Below is a small trained network, with its code and all its weights. Each question gives an input and a class and asks what happens when units are switched off, that is, made to give their printed mean instead of their output.

import numpy as np


def w(rows, s, z=0):
    codes = np.array(rows[::2]) - 128.0
    scale = np.full(codes.shape[1], s)
    scale[-1] = z or s
    return codes * scale


def f(y):
    return y / 2 * (1 + np.tanh(0.7978845608 * (y + 0.044715 * y**3)))


def log_softmax(a):
    a = a - a.max(-1, keepdims=True)
    return a - np.log(np.exp(a).sum(-1, keepdims=True))


def net(x, mask):
    res = np.array(x, float).reshape(1, 3) / 4 @ E
    y = f(res @ A[0][:, :-1].T + A[0][:, -1])
    res = res + np.where(mask, y, B[0][:, -1]) @ B[0][:, :-1]
    return log_softmax(res[-1] @ U[:, :-1].T + U[:, -1])


A, B = {}, {}
E = w([
[58,162,47,12,91],'x0',
[111,118,57,164,208],'x1',
[191,233,103,161,124],'x2',
],0.011)
A[0] = w([
[176,112,157,98,78,112],'N1',
[191,85,207,127,193,121],'N2',
[137,124,89,121,219,108],'N3',
[165,82,152,191,135,50],'N4',
[138,125,180,124,63,133],'N5',
[138,108,118,109,130,255],'N6',
[155,132,171,107,74,72],'N7',
[101,67,187,87,178,172],'N8',
[138,32,140,75,145,72],'N9',
[107,111,50,157,212,46],'N10',
[117,115,56,78,164,56],'N11',
[102,34,138,104,143,131],'N12',
[76,29,134,115,135,54],'N13',
[131,120,183,183,154,61],'N14',
[117,146,177,125,76,93],'N15',
[89,89,173,87,165,106],'N16',
[76,120,101,186,220,201],'N17',
[94,127,44,190,161,69],'N18',
[96,145,81,76,107,44],'N19',
[136,139,115,113,181,251],'N20',
[162,232,123,152,129,146],'N21',
[160,223,96,149,101,84],'N22',
[226,238,98,102,167,101],'N23',
[134,152,187,84,69,86],'N24',
[153,123,167,113,54,189],'N25',
[103,145,93,72,109,57],'N26',
[154,196,110,154,128,58],'N27',
[78,175,92,91,94,105],'N28',
[54,154,97,79,73,131],'N29',
[164,121,148,106,75,58],'N30',
[226,138,253,203,90,199],'N31',
[175,83,168,164,147,56],'N32',
[178,83,140,164,154,85],'N33',
],0.014,0.0098)
B[0] = w([
[174,208,114,86,135,151],'N1',
[128,86,70,131,180,185],'N2',
[164,212,114,65,130,157],'N3',
[151,126,80,182,204,167],'N4',
[165,188,107,67,124,163],'N5',
[86,101,99,66,21,181],'N6',
[222,217,168,100,185,147],'N7',
[64,123,178,113,120,180],'N8',
[81,168,204,126,200,159],'N9',
[219,221,151,61,189,161],'N10',
[161,147,108,134,223,155],'N11',
[63,155,187,94,145,176],'N12',
[61,183,211,163,192,167],'N13',
[151,104,78,189,216,163],'N14',
[187,212,144,83,151,147],'N15',
[100,135,160,160,147,156],'N16',
[146,169,106,53,87,195],'N17',
[181,202,153,55,159,157],'N18',
[160,97,89,176,229,161],'N19',
[130,131,102,74,8,181],'N20',
[72,74,196,130,141,185],'N21',
[52,138,187,153,167,168],'N22',
[32,121,189,115,157,187],'N23',
[189,186,137,64,154,160],'N24',
[144,173,96,60,93,179],'N25',
[152,106,62,160,237,160],'N26',
[122,200,206,185,208,150],'N27',
[122,77,80,149,188,174],'N28',
[127,42,71,148,175,195],'N29',
[195,215,163,170,202,137],'N30',
[79,114,84,99,126,254],'N31',
[134,106,76,165,234,164],'N32',
[143,113,96,121,195,164],'N33',
],0.013,0.021)
U = w([
[31,157,246,155,191,48],'0',
[164,84,46,171,220,108],'1',
[234,237,142,79,150,29],'2',
[78,91,94,95,56,226],'3',
[198,123,186,251,98,11],'4',
[216,121,152,214,111,11],'5',
],0.016,0.011)

Each question gives the input, the list of numbers given to net, and the class t.
The units are the neurons (one row each of A and B). Each row of codes is followed by its name. A weight is (code - 128) times the scale printed after its matrix; where a second scale follows, it is the last column's (A, B and U).
mask holds one flag per neuron, in row order. A switched-off neuron (its flag False) gives its mean, the last column of its row in B, instead of its output. The means were averaged over made-up inputs and are rounded, as every weight is.
A unit's drop is (log p(t) with every unit on - log p(t) with that unit switched off) / (log p(t) with every unit on - log p(t) with every unit switched off).
most important unit: the unit with the biggest drop
top k neurons: the k neurons with the biggest drops, biggest first
drop when u is switched off: that unit's drop, to one decimal
input [6,-6,2], class 1: most important unit => N29
input [7,-6,-6], class 1: top 2 neurons => N29, N26
input [-3,-7,8], class 0: top 3 neurons => N23, N21, N22
input [5,8,8], class 0: top 2 neurons => N23, N22
input [8,-8,-5], class 1: top 3 neurons => N29, N28, N26
input [4,-4,0], class 1: top 4 neurons => N29, N17, N28, N10
input [5,6,6], class 0: top 2 neurons => N23, N22
input [6,1,6], class 0: top 3 neurons => N23, N22, N21
input [-2,6,-5], class 2: top 3 neurons => N17, N10, N23
input [3,-2,3], class 3: drop when N13 is switched off => 0.2
input [3,7,5], class 2: drop when N16 is switched off => 0.0
input [8,-6,-5], class 1: drop when N29 is switched off => 0.3
